Z610: [ 91 149 149 144 113 103 170 145 119 137 137 149 132 157  84]
Z956: [166  85 149 144 113 166 170 145 119 137 125 166 166 108 166]
Z195: [ 91  85 149 144 125 103 170 145 119 137 125 223 132 125  84]
again Z195: 
[125]
again Z956: 
[166]
[166  85 149 144 113 166 170 145 119 137 125 166 166 108 166]
Z956
[ 91  85 149 144 125 103 170 145 119 137 125 223 132 125  84]
Z195
[ 91 149 149 144 113 103 170 145 119 137 137 149 132 157  84]
Z610

Z337: [108 134 123 146 103 116 118 193 154 119 147 129 103  96 122 130 108 139
  98]
Z423: [ 88  98 121 133 114 143 147 140 143 110 139 101 139 124 113 114 129 140
  97]
Z773: [134 129 134 144 109 112 108 185 107 126 129 151 122 107 141 107 102 107
 118]
Z883: [109 115 126 133 108 123 133 164 146 118 146 113 135 122 118 122 110 138
 101]
Z526: [ 86 108 115 143  94 109 113 201  86  89 157  89 158 115  89 107 118  86
  89]
Z346: [118 162 130 158  86  74  69 254 154 119 138 162 143 101 115 132 117 150
 106]
Z603: [119 143 133 144 107 117 110 184 141 120 124 144 122 112 131 129 119 131
 115]
Z438: [130 146 138 140 103 106 110 177 139 123 124 148 135 129 135 137 118 133
 115]
Z9: [134 147 133 142 111 120 128 152 149 149 132 142 165 108 156 149 105 125
 111]
Z948: [147 152 141 133 125 126 124 137 133 131 110 151  85 121 164 145 117 113
 132]
Z837: [ 78 114 105 158  69  84  85 251 162 104 189 113 140 105  65 107  95 178
  65]
again Z948: 
[133]
again Z438: 
[135]
[119 143 133 144 107 117 110 184 141 120 124 144 122 112 131 129 119 131
 115]
Z603
[ 78 114 105 158  69  84  85 251 162 104 189 113 140 105  65 107  95 178
  65]
Z837
[134 147 133 142 111 120 128 152 149 149 132 142 165 108 156 149 105 125
 111]
Z9

Z207: [ 67  94 124 157 119]
Z523: [170 143  59 105  78]
Z498: [ 40 148 193  99  86]
Z197: [175 221 132 204 177]
Z93: [123 133 133 123 123]
Z775: [ 67  67  67  67 119]
Z321: [178 224 187  77 180]
Z288: [ 50 133 135  59  68]
Z332: [129 147 147 147 100]
Z718: [ 35 144 102 125 103]
Z86: [ 67  94 124 219  89]
Z601: [178 224 120  77 180]
[ 40 148 193  99  86]
Z498
again Z775: 
[67]
again Z332: 
[147]

Z144: [ 44  39 110  74 119 123 232 176  45 116 171 232  54 183  41  44 232 124
 232 128 124 124 133 124]
Z266: [193  39 110  74 119 171 233 176  45 116 171 232 232 183  41  44 171 171
  51 117 239 115  63 193]
Z537: [ 48  44 113  80 119 121 227 173  50 119 167 227  60 180  46  49 168 201
  56 119 232 116  66 188]
Z765: [129 129 130 130 127 129 127 128 126 127 127 124 132 128 127 127 127 130
 126 125 130 128 132 130]
[129 129 130 130 127 129 127 128 126 127 127 124 132 128 127 127 127 130
 126 125 130 128 132 130]
Z765
[193  39 110  74 119 171 233 176  45 116 171 232 232 183  41  44 171 171
  51 117 239 115  63 193]
Z266
[ 48  44 113  80 119 121 227 173  50 119 167 227  60 180  46  49 168 201
  56 119 232 116  66 188]
Z537

Z52: [151 211 139 126 202  85]
Z748: [199 183 155 136 198 152]
Z435: [202  13 106 147  78  69]
Z955: [191 175 152  66 173  92]
Z80: [147 145 185 118 189 156]
Z755: [177 177 134 177  81 177]
Z751: [195 195 155 142 194 195]
Z477: [183 138 163 138 165 138]
Z348: [188 159 152  74 173 188]
Z228: [ 96  43 127  96 127 131]
Z199: [147 143 181 116 176 154]
again Z348: 
[188]
again Z751: 
[195]
again Z755: 
[177]
again Z477: 
[138]
[177 177 134 177  81 177]
Z755
[183 138 163 138 165 138]
Z477

Z141: [133 162  57  41 116  22 105 169 209  20 151  57 166 146]
Z480: [118 161 156 163 128 171 133 101  82 172 109 135 101 112]
Z788: [118 104 156 163 104 171 101 104  82 172 109 135 101 112]
again Z141: 
[57]
again Z480: 
[101]
[118 104 156 163 104 171 101 104  82 172 109 135 101 112]
Z788

Z461: [ 65  26  53  71  60  68  23  64  29 230]
Z215: [ 96 201 110 110 145 126 181 102 198  23]
Z996: [173  46 182 163 108 158  39  23  36  57]
Z672: [173  46 182 163 108  39  39  46  36  46]
Z965: [243 122 122 122 122 233 142 122 142 115]
Z237: [202  26 202 202 202 199  27  57  46 202]
again Z215: 
[110]
again Z237: 
[202]
[ 96 201 110 110 145 126 181 102 198  23]
Z215
[243 122 122 122 122 233 142 122 142 115]
Z965
[ 65  26  53  71  60  68  23  64  29 230]
Z461

Z336: [134 252 112 144 134  67]
Z693: [134 252 112 115 225  67]
Z358: [169  57 169 105 169 169]
again Z336: 
[134]
again Z358: 
[169]
[134 252 112 115 225  67]
Z693

Z982: [139 137 132 242 149]
Z827: [139 137 132 242 139]
Z516: [139 138 131 252 137]
Z325: [134 138 134 187 205]
Z930: [138 141 137 216 167]
Z424: [137 137 135 210 178]
Z891: [174 174 174 174 174]
Z169: [138 144 134 236 146]
Z866: [137 139 134 213 176]
again Z891: 
[174]
again Z827: 
[139]
again Z325: 
[134]
[138 144 134 236 146]
Z169

Z306: [ 98 111 125 166 137 126 154]
Z264: [158 125 177 161 129 189 150]
Z895: [198  93 171 197 131  95  95]
Z680: [139 122 139 168 139  80 129]
Z964: [189 116 137 145 120 230 150]
again Z680: 
[139]
again Z895: 
[95]

Z28: [186 204 179 176 175 175  50 179 189]
Z902: [ 66 141  53 198  45  53 141  66 177]
Z784: [112  84 126  48 140 112 173 109  47]
Z846: [142 180 131 180 120 129 180 138 138]
again Z784: 
[112]
[ 66 141  53 198  45  53 141  66 177]
Z902
[142 180 131 180 120 129 180 138 138]
Z846

Z277: [170 176  84 245 176  84 151 108 103 141  84 116  84 176 146 108 123 116
 171 122  74  42 145]
Z400: [170 116  84 116 176 165 116 108 103 141 153 116  84  78 146 108 116 158
  90 141  74 149  88]
Z613: [170 152  84 245 176 165 141 116 103 141 141 116  84  78 146 108 116  33
  90 124  74 149 141]
[170 116  84 116 176 165 116 108 103 141 153 116  84  78 146 108 116 158
  90 141  74 149  88]
Z400
[170 152  84 245 176 165 141 116 103 141 141 116  84  78 146 108 116  33
  90 124  74 149 141]
Z613
[170 176  84 245 176  84 151 108 103 141  84 116  84 176 146 108 123 116
 171 122  74  42 145]
Z277

Z954: [133 208 174 169 117  85 161]
Z242: [157 135 137 151 153  48  94]
Z949: [127 124 136 100 127  70 123]
Z70: [139 190 157 157 131  77 157]
Z384: [171 120 126  27 125  27 138]
Z740: [137 207 186 142 118  79 164]
Z10: [117 128 124  14 117  14 117]
Z263: [172 132 131 156 150  26 131]
again Z949: 
[127]
again Z263: 
[131]
again Z70: 
[157]
[171 120 126  27 125  27 138]
Z384
again Z384: 
[27]
[139 190 157 157 131  77 157]
Z70

Z661: [145 137  82 117 110 102 150 134 174 108 103 128 111 133 102 115 174 129]
Z426: [149 196  35 180 196 196 123 135  89 157 101  85 115 150 141 220 196 186]
Z457: [147 138  41 169 128 177 128 138 103 159  93 100 101 151 144 196 130 173]
Z598: [139 139  65 154 128 175 128 130 100 150 112 110 107 138 131 191 125 172]
[139 139  65 154 128 175 128 130 100 150 112 110 107 138 131 191 125 172]
Z598
again Z426: 
[196]

Z488: [171 171 151 171 154]
Z367: [189 171 173 160 235]
Z547: [171 219 219 161 155]
again Z547: 
[219]
again Z488: 
[171]
[171 171 151 171 154]
Z488

Z676: [149 155 155 203 156 155 153  59 197  59 201  59 207 201]
Z741: [192  96 231 160 216 235 101 226 165 187 159 173 160 161]
Z97: [149 155 155 203 156 155 153 166 197 166 201  59 207 159]
Z375: [174 138 193 182 188 194 129 198 181 170 129  97 185 182]
[149 155 155 203 156 155 153  59 197  59 201  59 207 201]
Z676

Z445: [ 80 191  88  86]
Z275: [129  93  93 135]
Z427: [127  81  81 126]
Z893: [108 108 114 115]
Z235: [ 80 153 153  80]
Z297: [129 135 135 135]
again Z275: 
[93]
again Z427: 
[81]
again Z297: 
[135]
[127  81  81 126]
Z427
again Z893: 
[108]
[129 135 135 135]
Z297

